Below is a small trained network, with its code and all its weights. Each question gives an input and a class and asks what happens when units are switched off, that is, made to give their printed mean instead of their output.

import numpy as np


def w(rows, s, z=0):
    codes = np.array(rows[::2]) - 128.0
    scale = np.full(codes.shape[1], s)
    scale[-1] = z or s
    return codes * scale


def f(y):
    return np.maximum(y, 0)


def log_softmax(a):
    a = a - a.max(-1, keepdims=True)
    return a - np.log(np.exp(a).sum(-1, keepdims=True))


def net(x, mask):
    res = np.array(x, float).reshape(1, 2) / 4 @ E
    y = f(res @ A[0][:, :-1].T + A[0][:, -1])
    res = res + np.where(mask, y, B[0][:, -1]) @ B[0][:, :-1]
    return log_softmax(res[-1] @ U[:, :-1].T + U[:, -1])


A, B = {}, {}
E = w([
[179,122,154,122,152,194,73,224,105,118,83,198],'x0',
[144,161,177,240,134,86,254,175,206,161,75,16],'x1',
],0.0095)
A[0] = w([
[108,119,109,113,118,137,90,51,112,123,146,170,252],'neuron 1',
[133,129,131,153,129,124,187,158,160,122,123,49,201],'neuron 2',
[128,99,134,123,111,149,124,128,121,131,122,97,94],'neuron 3',
[121,114,117,118,117,155,120,198,100,130,131,155,218],'neuron 4',
[128,139,115,101,125,155,100,149,97,143,131,125,142],'neuron 5',
[145,125,132,118,134,165,48,221,122,119,117,253,189],'neuron 6',
[108,119,102,78,123,136,40,17,102,121,159,223,120],'neuron 7',
],0.018,0.0047)
B[0] = w([
[181,180,76,94,144,74,127,70,219,100,179,173,202],'neuron 1',
[96,114,187,142,122,102,158,104,120,128,110,108,237],'neuron 2',
[144,114,124,138,119,143,135,126,149,122,121,101,128],'neuron 3',
[120,152,178,111,101,132,109,112,169,115,139,167,173],'neuron 4',
[162,148,147,134,125,112,168,111,136,135,106,106,159],'neuron 5',
[168,128,146,131,148,174,113,169,129,132,120,156,233],'neuron 6',
[95,111,129,100,115,140,112,123,3,178,115,80,254],'neuron 7',
],0.037,0.025)
U = w([
[135,132,74,134,133,82,158,75,209,53,149,137,254],'0',
[179,160,123,93,137,161,95,127,88,149,118,154,91],'1',
[124,74,73,150,153,144,150,144,115,94,123,148,25],'2',
[90,128,1,97,88,73,116,64,67,131,168,77,97],'3',
[80,115,188,166,113,92,188,93,137,106,74,99,178],'4',
[147,90,82,127,165,150,135,117,88,83,120,99,46],'5',
[142,133,153,145,121,182,120,185,181,92,87,163,118],'6',
],0.0095,0.0029)

Each question gives the input, the list of numbers given to net, and the class t.
The units are the neurons (one row each of A and B). Each row of codes is followed by its name. A weight is (code - 128) times the scale printed after its matrix; where a second scale follows, it is the last column's (A, B and U).
mask holds one flag per neuron, in row order. A switched-off neuron (its flag False) gives its mean, the last column of its row in B, instead of its output. The means were averaged over made-up inputs and are rounded, as every weight is.
A unit's drop is (log p(t) with every unit on - log p(t) with that unit switched off) / (log p(t) with every unit on - log p(t) with every unit switched off).
The circuit of an input: a set's keep is (log p(t) with only the set's units on - log p(t) with every unit switched off) / (log p(t) with every unit on - log p(t) with every unit switched off). Starting from all 7 units, units are removed one at a time, each time the one whose removal leaves the highest keep (on an exact tie, the one counted first), for as long as the keep stays at least 0.8.
units of the circuit, in order: the units of the circuit, biggest drop first
k most important neurons: the k neurons with the biggest drops, biggest first
drop when u is switched off: that unit's drop, to one decimal
input [2,3], class 4: units of the circuit, in order : (neuron 1)
input [6,-1], class 6: units of the circuit, in order : (neuron 7; neuron 6)
input [-8,-1], class 3: 2 most important neurons : (neuron 6; neuron 4)
input [-3,1], class 4: 3 most important neurons : (neuron 1; neuron 7; neuron 6)
input [-2,-8], class 3: 2 most important neurons : (neuron 7; neuron 1)
input [5,4], class 4: 3 most important neurons : (neuron 1; neuron 6; neuron 2)
input [-1,2], class 4: 2 most important neurons : (neuron 1; neuron 7)
input [8,6], class 6: 2 most important neurons : (neuron 7; neuron 6)
input [4,1], class 6: drop when neuron 3 is switched off : 0.0
input [-6,-8], class 3: drop when neuron 7 is switched off : 6.5
input [4,3], class 6: drop when neuron 2 is switched off : 0.1
input [8,1], class 6: drop when neuron 7 is switched off : 0.3
